Here are made-up objects, facts about them, and rows of numbers that follow some of those facts. Name the object behind each unnamed row.

Known rows:
[-13  -6   0   0   0  -3  -7  -5 -10  -1 -14   1  -2  23   0   2   5   1
 -14  -2  16   5   4   9   1  -1  15   2   8 -11   2  18  10  -8   0   5
 -17   7 -10  -9 -13  -2  -3  -7  32  29] : nover
[-10  -2  -1   2   0  -1  -4  -4  -9  -5  -5  -4 -12  19  -4   0  10   2
 -16   1  18   6   5   4   3   6   8  -6  13 -14 -21   9  12 -12   3   4
 -13   5 -15 -11  -9 -17  -1  -4  23  13] : flufin
[  1   2  -1  -1  -5  -5 -13  -3  -9   1   1  -2   9  16   3   0   2   1
  -5  -2  16   8  10   4   2 -16   7  10  -9 -18   6  -6   2   2  -4 -11
  17   1 -14 -17 -23   8  -2  -1   3   2] : fopil
[ -3   5  -1   2  -5  -4  -7  -7  -7 -14  -1   2   7  17   1  -3   7   6
  -4   0  11   4   5   8   1  -9   7   5  -7 -15 -10 -10   2  -4   1  -4
  19   3 -20 -20 -19  -4   2  -3  -7  -8] : mobar
[-10  -2  -8   3  -1  -2  -9  -5  -2 -10 -13   1 -11  20  -2   0   7   3
 -14  -4  23   8  11   6   3   3   3  -1   7 -23 -21  14  11  -6   2   4
 -20   7 -12  -8  -9  -6  -1  -1  22  10] : stopul
[ -9  -4  -7   3  -2  -4 -10  -5  -1  -5 -16   2  -7  22  -1   0   6   1
 -13  -5  25   9   9   2   2   3   6   1   8 -25 -11  14  11  -2   1   1
 -23   7 -11  -7 -11  -3  -2  -3  25  14] : driflen
[-11  -2  -2   5   0  -3  -3  -5 -10 -12 -16   4 -11  13  -2   1   4   4
 -13  -1  18   6   2   9   1   4   7  -2   8 -15 -19   9  10  -7   5   5
 -15   3 -16 -10 -10 -15   1 -10  26  15] : plustusti
[-10  -4  -1   5  -1  -5  -5  -5  -9  -4 -21   5  -8  15   0   0   2   2
 -14  -2  17   8  -1   6  -1   1  13   1   7 -15  -4   8  11  -2   5   2
 -19   4 -15  -9 -14  -9  -1 -14  27  22] : stumo
[ -3   5  -1   2  -5  -4  -8  -8  -7 -14  -2   1   6  16   1  -3   8   6
  -5   1   7   2   8  11   0  -9   8   5  -9 -13  -7 -10   2  -4   1  -5
  18   3 -19 -20 -20  -4   2  -4  -8  -7] : seflo
[ -1   2  -1   1  -6  -8 -11  -8 -10  -7  -6  -1   4  23   3  -2   5   6
  -4  -1   9   3   4   8  -1 -15  12  13 -13 -17  12 -11   0  -3  -2 -11
  14   3 -13 -15 -24   4   0  -8  -2   9] : klefle
[  2   2  -1  -1  -5  -8 -10  -7  -1  -1  -3  -4   4  24   1  -2   7   2
 -13   1  14   8   4  -2   0 -13  15  10  -6 -17  11  -7   2   1  -4 -17
  16   0 -14 -17 -22  -1  -4  -5 -15  -2] : sibam
[ -9  -4   1   2  -1  -3  -6  -2 -12   3 -13  -3  -9  17  -2   2   4   1
 -15   0  18   7   1   3   2   0  12   0  10 -14  -5   6  11  -7   3   0
 -14   3 -13  -8 -13  -9  -2  -9  33  26] : letel
[ -1   6  -2   0  -3  -3 -10  -8  -4  -6   1  -4   3  21  -1   0   8   5
  -8   1  10   2   9   3   2 -13   7   7  -9 -15  -6 -11   0  -8  -3 -14
  22  -2 -13 -17 -20   2   0   1  -4   1] : rirabre
[ -6  -4  -2   1  -2  -3  -7  -1 -15   4 -11   2  -7  12   0   3   0  -2
 -16  -2  23  13   4   2   3  -1   3   1   7 -11  -7  13  11  -1   5   2
 -16   3 -11  -8 -14  -7  -2  -7  33  22] : ripi
[ -1   2  -2   2  -7  -8  -9  -7 -13  -6  -4   3   4  20   3  -2   5   5
  -5  -2  10   6   5   9  -1 -14   6  10 -15 -18   8  -9   1  -4   0 -13
  13   3 -15 -16 -24   3   0  -7  -4   2] : kliflel
[ -9  -4   0   3   1  -5  -6  -2  -3  -5 -21   3  -3  14   0   1  -1   0
 -15  -1  24  10   0   5   2  -2  13   2  14 -16  -8  15  10   5   1   8
 -15   4 -16 -10 -11 -11  -3  -9  26  19] : vagren
[-12  -3  -3   4   0  -3  -5  -7  -9 -11 -15   2 -13  20  -1   2   4   5
 -14  -1  15   4   6  12   2   0   9   1   5 -14 -12  15   8 -11   2   4
 -16   4 -11  -9 -12 -10   1  -9  27  23] : plalik
[ -4   6  -3   2  -5   1 -11  -9  -3 -15  -5  -2   8  10  -1  -2  10   6
  -7   0   7   2  16   8   0  -6   6   4 -14 -10  -6 -10   1  -1  -1  -5
  15   3 -16 -21 -22   2   1  -3 -10 -11] : deskozos
[  0   6  -4  -3  -8   0 -14  -9  -8 -13   0  -9   8  25  -2  -1   6   7
  -4   0  12   4   9   1   3 -12   2   9 -10 -10  -9 -12  -1  -2  -1   2
  17   3 -12 -15 -18  -5   2   2  -7  -2] : mapluk
[ -2   1   1  -1  -6  -6 -11  -5  -9  -2   2  -5  13  25   1  -3   9   3
  -4  -1  11   4   5   6   0 -10  16   7  -6 -15  10 -10   3  -5  -2 -10
  16   5 -17 -18 -22   1  -2  -3  -4   3] : beni
[-12  -1  -3   4   0   2  -8  -6  -3  -9 -20   1  -7   9  -3   1   6   4
 -17  -1  16   6  10   5   1   6   9  -3   4  -9 -14   9  10  -2   3   5
 -19   3 -13 -12 -13  -9  -1  -8  25  12] : laval

Some facts about the objects:
[vitribrus, bopa] φ stiste
[vitribrus, voklo, varel] φ nover
[vitribrus] φ tribom
[vitribrus, sifozom, lusko] φ tagrur
[sebral, faskem, flugu] φ fopil
[sebral, gotol] φ zemim
[sebral, grodis, drududre] φ ripi
[mapluk, dori, drurak] φ ridal
[mapluk] φ ladras
[mapluk, klaflobram] φ pizi
[bropli, klaflobram, mudribis] φ deni
[fludrer, flidon, mobar] φ gropar
[fludrer, grodis] φ grufon
[fludrer] φ klines
[fludrer, flufin, rirak] φ steso
[fludrer, seflo, dobrin] φ bradrol
[fostudir, fluplol] φ dolu
[fostudir, petel] φ nifur
[dekol, deskozos, tiflu, steken] φ flilo
[redur, mirude, plife] φ vagren
[redur] φ dramok
[redur, seflo, mobar] φ goklam
[pidren, lelus, tiflu] φ rupu
[pidren, maben] φ ruki
[brutustak] φ bofiplus
[brutustak, bosapun] φ stulor
[brutustak, soril] φ stufil
[seflo, supler, plustusti] φ stumo
[seflo, deskozos] φ vaple
[lelus, faskem, lusko] φ trido
[lelus, ralin] φ skuposkes
[lelus] φ brulor
[lelus, soril, mudribis] φ klukivir
[voklo] φ laklus
[voklo] φ roplizak
[flufin, rirak, dobrin] φ tufla
[flufin, duno, kaplel] φ neskan
[flufin] φ fletri
[supler, bopa, fluplol] φ klefle
[supler, zomer] φ kliflel
[soril] φ minuflor
[soril, rirabre] φ flope
[soril, memok, rirak, todol, gelel] φ sibam
[stopul] φ platrusuk
[stopul] φ driflen
[gruski] φ kobrer
[gruski, grodis, lusko] φ namon
[memok, katu] φ plavabik
[memok, novanil] φ baren
[rirak] φ truso
[dobrin, lusko] φ letel
[dobrin, vedar] φ beni
[deskozos] φ griza
[deskozos, laval] φ grurakom
[deskozos, boso] φ pozek
[zomer, travul, grodis] φ vistigrem
[zomer] φ remal
[gotol, doflevam, mirude] φ klemonok
[sifozom, drurak] φ reklol
[duno, vedar, varel] φ brurus
[grodis, drududre] φ gife
[grodis] φ fipli
[grodis] φ gidon
[ranoze, fopluno, varel] φ kuris
[todol, doflevam] φ vugusos
[bosapun] φ fletre
[sapo] φ tradu
[drududre] φ stebru
[drududre, drurak] φ gitrak
[vedar] φ suflur
[dori] φ memer
[dori, lusko, fluplol] φ stifan
[lusko, petel] φ guklo
[lusko] φ vipak
[lusko, rirabre] φ flanel
[plustusti, mobar] φ kiklemun
[flidon] φ tuklun
[drurak] φ tudran
[mudribis] φ drozun
[mudribis] φ bitrel
[mudribis, fluplol, petel] φ tribrun
[plalik, bopa] φ klizim
[tiflu] φ bekabu
[steken] φ sodrozen
[petel] φ restos
ω 415 <- letel, bitrel, pozek, ripi, vitribrus, laklus, reklol, bropli, driflen, griza, restos, pidren, nover, brutustak, guklo, bradrol, brurus, lelus, maben, flufin, grufon, roplizak, supler, stopul, memok, rirak, fletre, tagrur, baren, bofiplus, kuris, sifozom, klaflobram, tufla, grodis, todol, platrusuk, tribrun, zemim, dramok, drududre, vedar, flanel, vugusos, gelel, stebru, neskan, stumo, fopluno, katu, tradu, plustusti, stufil, drurak, vagren, flugu, flope, plalik, deni, bopa, minuflor, butror, rupu, drozun, plife, laval
ω 789 <- sebral, mapluk, tuklun, fludrer, fostudir, dekol, trido, ruki, gropar, redur, dolu, grurakom, suflur, memer, gife, seflo, sibam, voklo, bekabu, nifur, soril, klemonok, fletri, gruski, fipli, pizi, stulor, flilo, dobrin, deskozos, goklam, zomer, gotol, duno, kaplel, travul, brulor, ranoze, ridal, doflevam, bosapun, sapo, klukivir, gidon, ralin, faskem, vistigrem, gitrak, dori, vaple, lusko, vipak, klefle, steso, boso, stiste, flidon, beni, kliflel, kiklemun, novanil, plavabik, tudran, mirude, mudribis, truso, klines, namon, varel, klizim, remal, mobar, rirabre, kobrer, fluplol, tiflu, tribom, steken, petel, mistodrem, stifan, skuposkes, ladras, fopil, sodrozen

Name these rows:
No name comes twice in this set of rows, the named rows included.
[ -7  -3  -2   1  -3  -2  -7  -3 -15   1 -10   1  -5  14  -1   3   1  -1
 -16  -2  23  12   5   2   4   0   2   0   7  -9 -10  12  10  -3   6   5
 -17   4 -11  -8 -12  -9  -1  -5  29  18] -> stebru
[  1   5  -3  -1  -5  -3 -10  -5 -10  -8   6  -1   4  15   1  -1   4   2
  -4   0  15   6  14   8   4 -15   0   7  -9 -13 -11  -3   1  -2  -2  -6
  21   1 -15 -19 -19   0   1   3   0  -6] -> sebral
[ -9   0  -3   0  -3   3  -8  -6 -13  -9  -9  -4  -9  18  -4   3   3   4
 -15   0  19   7   7   2   4   0   0  -1   8  -4 -21  11   8  -7   4  13
 -15   4  -9  -7  -8 -15   1  -4  29  20] -> drurak
[ -8  -4  -1   3  -3  -4  -5  -1 -14   4 -11   2  -8  13   0   1   3   0
 -16  -2  21  12   1   3   1   2   6  -1   8 -14  -8   9  13  -6   7  -1
 -17   4 -14  -9 -14 -11  -1  -9  29  20] -> grufon
[ -7  -4  -1   2   0  -4  -6  -1  -9   0 -13   2  -7  12   0   2  -1  -2
 -16  -1  25  12   5   4   4  -4   7   2  10 -15 -10  16  10   2   1   5
 -14   2 -13 -10 -12  -9  -3  -6  33  19] -> zemim
[-10   0  -3   4   3   2  -8  -5  -4  -5 -14  -4 -15  10  -5   3   5   3
 -15   0  20   4  13   2   3   2   6  -2   8 -16 -25   7   9  -7   0  -1
 -12  -2 -11 -10 -11  -7  -1  -2  34  18] -> lelus
[-12  -6   1   0   0  -4  -8  -3  -9   1 -12  -2   1  24  -1   1   7   1
 -14  -2  19   6   2   5   1   3  17  -2  12 -13   0  13  12  -8   1   4
 -16   7 -13  -9 -12  -5  -3  -6  30  25] -> brurus
[-11   0  -4   2   2   0  -5 -10   3  -7 -20   6  -8  22  -3   3   6   2
 -22   0  20   7   4  -3   1   3   5  -2  10 -15 -27  12   8 -10   5  -5
  -9  -3 -11  -8  -9  -5  -1  -2  23  13] -> brutustak
[-10  -6   0   1  -1  -4  -7  -2  -7   3 -11  -3  -3  22  -1   0   7   0
 -15  -1  19   8   1   2   1   4  16  -2  13 -15  -3  10  13  -7   2   0
 -17   7 -14  -9 -12  -8  -3  -7  25  21] -> neskan
[  0   3  -2  -2  -8  -3 -14  -7 -10  -7  -3  -7   8  24   0  -1   4   5
  -4   0  12   4   5   2   1 -14   8  11 -11 -12   5 -12   1   0  -1  -3
  14   3 -12 -15 -21   0   0  -3  -4   7] -> memer

Now the same objects, written a new way:
Some rows with their names:
[-10   1  25 -27   4  -2  -4  -2  -4  -7  12   3  -7  16   0  15  13  -2
  -4  22   3  -5  -4   3  21 -14] : klaflobram
[-10   8  -2   2  23   6  -5  -9   0  12   9  18   7   1   8  -3  12  15
 -10  -4  12   3  -5   2   2   5] : mudribis
[-12  -4  -3   5  13  21  -4  -4  -1   7 -12   1   9  10  12   1   7  12
  -5 -12   7  -3  -3   0 -10  12] : dekol
[-14  -2  -2  13  11   1  -8  -8   3  14   8  22   4   1  11   0  15  17
 -14  -8   7   4  -6  -2  -5   1] : lusko
[-15 -10  25 -15  -6  -2  -7  -1  -1   0   8   9  -8  16   2  21  22  -8
  -8  21  -8  -7  -4  -3  17 -14] : drurak
[-12   3   2   1  16   8  -4  -9   5  17   8  20   3  11   0  -4  17   3
  -6   0   9   2  -7  -3  10  12] : mapluk
[-13 -12  22 -19  -4  -3   4   7   5  -8   3  -3 -12  13   9  21  -3   6
 -16   4  -9 -13   4   6  17 -15] : plustusti
[-10 -17  21 -11  -2  -5   1   5   2  -4   6  -3  -2  12   1  23   1   8
 -15   8  -9 -11   4   5  15 -21] : supler
[ -8   2  -3   2  15  11   8  -3  -3  10  -3  10   2   1   5  -5  13   3
   0 -15   7   2  10  -4   8  12] : sapo
[-14   3  -4   3  12   7   2  -8  17  13  -1   3  -5   4  16  -3   3   4
 -18 -19  -2 -10   2   0   9  11] : redur
[ -8 -14  -1  11  11   6   2   2   5  19   4  15   3  -1   4   4   7  13
 -13 -15   0  -1   6  -2   0   7] : zomer
[-17   3  -8   6  11   5  -1 -13   9  13  -1   2  -2  -7  13   0  12  -6
 -11 -11  -5  -5   5  -4   2  11] : gotol
[-12   3  23  -8 -16  -9  17   2 -11 -19  -2  -3  -9  17  -3  13  -3 -12
   2   8  -7   2   3  -2   7 -16] : kuris
[ -7   2  16 -18   2   0   6  -2  -7 -12   9 -12  -1  10  -6  21 -11  -3
  -6  23  -4   7  -2   6  13 -20] : tribrun
[-6 -6 -6 12  5 12 14  2 -4 17  0  4  2 -2 -5 10 -6 -6 -7 -9 -5 13  4 -2
 -5 12] : vistigrem
[-12  12 -11  12   9  11   5 -11  -5   7   1   1   2  -2   1   5  -5  -1
  -5  -2   1  16  -5  -3 -15   9] : trido
[ -8   9  11 -20   3  -6  11   5 -10 -10   1  -8 -10   7  10  24   5 -10
  -2  21  -5  -5  -6   6  -2 -20] : minuflor
[ -7  -3  17 -18   3  -7  13   8 -14  -9  -7 -15  -4   4   6  15   3 -20
   2  22 -16  -8  -6   7   6 -15] : baren
[-12   8 -11   8   4  12   6 -11  -2   9  -3   0   1  -6   0   9   0  -9
  -4  -6  -4  14   0  -6  -8  12] : fopil
[ -9   1  17 -14  -6  -3   4   1  -8 -12   9  -7  -5   7  -5  24  -6  -2
  -6  21  -6   6  -5   5   7 -21] : guklo
[-10   4  -9   5  12  22   3  -6  -8   5 -14  -2   9   6   6   3  -1   5
  -2  -7   9   6  -1   1 -12  13] : bekabu

Rows to name:
No name comes twice in this set of rows, the named rows included.
[ -8   0  -5   6   9  19  11  -2   4  11 -10  -6   1  11   3   0 -12   0
 -10 -12   2   2  -5   0  -5  15] -> vaple
[-15  -4  18 -18 -11  -2  -6  -2  -1  -8   1  -5 -10   0   8  29  12  -4
  -9  12 -12  -3   2  -2   4 -15] -> flugu
[-10  -3  23 -12  -9   0   6   0  -5  -6   5  -2  -5  16  -9  22   8 -19
  -2  25 -11   4  -4  -2  11 -13] -> reklol
[-15  -6  28 -15 -12 -13   2   6  -5 -15   2  11 -14  14  14  11   9   6
  -7   4  -6  -8  -6   0   8 -15] -> vedar
[-14   0  16 -24  -4   0   9   1   6 -10   1 -16 -16  11   5  22  -8 -13
 -10   7 -14 -10   4   1  17 -11] -> dramok
[-14  14 -11   6  12   6  10 -14   7  10  -6 -11  -6  -5   2   3  -4 -21
  -6  -8  -8   3   1  -3   1  14] -> klemonok
[-14  -3  28 -13 -12 -14   5   3  -5 -16   0   6 -10  17   8  11  10  -3
  -3   2  -4  -7   3  -3   9 -21] -> fopluno
[-11   0  19  -4 -12  -6   9  -1  -8 -12   4  -6  -5  14  -8  24  -1 -14
  -5  20 -11   7  -3  -1   5 -21] -> tagrur
[-12 -14  21 -20  -5  10  -1   6  -2 -10  -9 -10  -3  20   7  22   4   4
  -6   8  -4 -13   2   5   6 -13] -> laval
[-12   5  16 -19  -1  -6  11   1  -5 -12  -3 -17  -9   1   8  19   2 -22
  -2  18 -17  -9  -3   2   5 -13] -> vugusos

Now the same objects, written a new way:
Some objects and their rows:
[ -7   7  -2 -11   0  19   9   1  11   9  -2   0   3] : tagrur
[ -7   3   2 -12   1  17  12   9  18  -1  -3  -5  10] : rupu
[  1   4  -6 -20   6  13   8   0  11   6  15   4   4] : grodis
[ -8   5  -6 -14  -3  16  14   3  13   7   4  -2   2] : ripi
[  6 -10  -4   4   4 -17  -4   1 -10  -7   5   6  -2] : sebral
[  2  -9   2  11   8 -13  -7  -4 -15  -3   5   7   0] : fostudir
[  2   4   9  17  -4 -13   1  10 -15  -8  -7 -14   1] : sodrozen
[ -5   2  -5   8  -8 -16   0   8 -18  -1   3   2  -9] : remal
[ 13   1   8  12   5 -15  -3   3 -15  -7   5  -9   3] : deskozos
[ -7   4   8  -5 -19 -12 -13  -9 -16 -13 -10   7  -1] : stulor
[ -4   0   5 -15   3   5  -7  -8  33  13  17 -11  10] : katu
[-10  12   5 -26 -13  19   1  -9  12  -1  -2   2   7] : bofiplus
[ -4  -4   2  -8  14  21   7 -13  12   6  10   4  10] : klaflobram
[-13   0   1  -3   3  24  12  -9  12   6  -1   0   7] : deni
[ 13  -4   0   8   3 -16  -4  -1 -12  -6   2  -2  -2] : seflo
[ 16 -11  -3   6   1 -16  -1  -8 -10  -8  -3  -2  -4] : redur
[  2  -5   1   9   0 -14  -6   1 -12  -4  -2   2  -4] : mistodrem
[-10   5  -3  -9   1  20  11  -2  11   9   2   0   3] : reklol
[ -4   0   0  12  -2 -10  -6   3 -17   1  -9   3  -8] : stiste
[-10  16   7 -33 -17  20  -2 -13   8  -5  -3   5   8] : fletre
[  0  -1   0  11  -5 -14  -8   4 -11   0 -12  -1  -9] : beni

Rows to name:
No name comes twice in this set of rows, the named rows included.
[  1   0   1 -17   4  11   0  -7  23   6   9  -4   9] -> gelel
[ -3  -6  -4  10  -5 -14   1   4 -11  -6  -6   4  -5] -> fopil
[  8  -6   0   5   4 -16 -10   0 -11  -3   0   3  -3] -> dobrin
[-12   4   4  -9  -7   7  -1  -4  32  14   5 -14   6] -> baren
[  4  -2  -1 -18   4  12   2  -9  23   5   9  -4   8] -> todol
[ -3   5  -1 -14   3  17   8  -3  15   6   6  -2   6] -> butror
[ 16  -4  -7 -19   5  15  13 -13  19   0   3  -6   5] -> plife
[ -5  10  -1 -12   2  21   3   2  12  12 -11  -1   0] -> nover
[  2 -12   3   6   8 -16  -7   5  -7 -13   1   7   4] -> ralin
[  1  -3   2 -20  13  16   7  12  22  -7   5   1  16] -> pidren
[  0 -10   7  10  -1 -27 -20  -4   8   2   9  -6   1] -> novanil
[  3  -9   3   5   4 -16  -9  -2 -10  -6   3   6   0] -> rirabre
[  8   5  -4 -18   5  15   9  -4  13   6  12  -5   6] -> plustusti
[ -6  -5   0  11  -4 -14  -2   5 -11  -6  -8   3  -3] -> trido
[  4  -7   1   6   6 -15  -8   0 -13  -5   3   7  -1] -> lusko

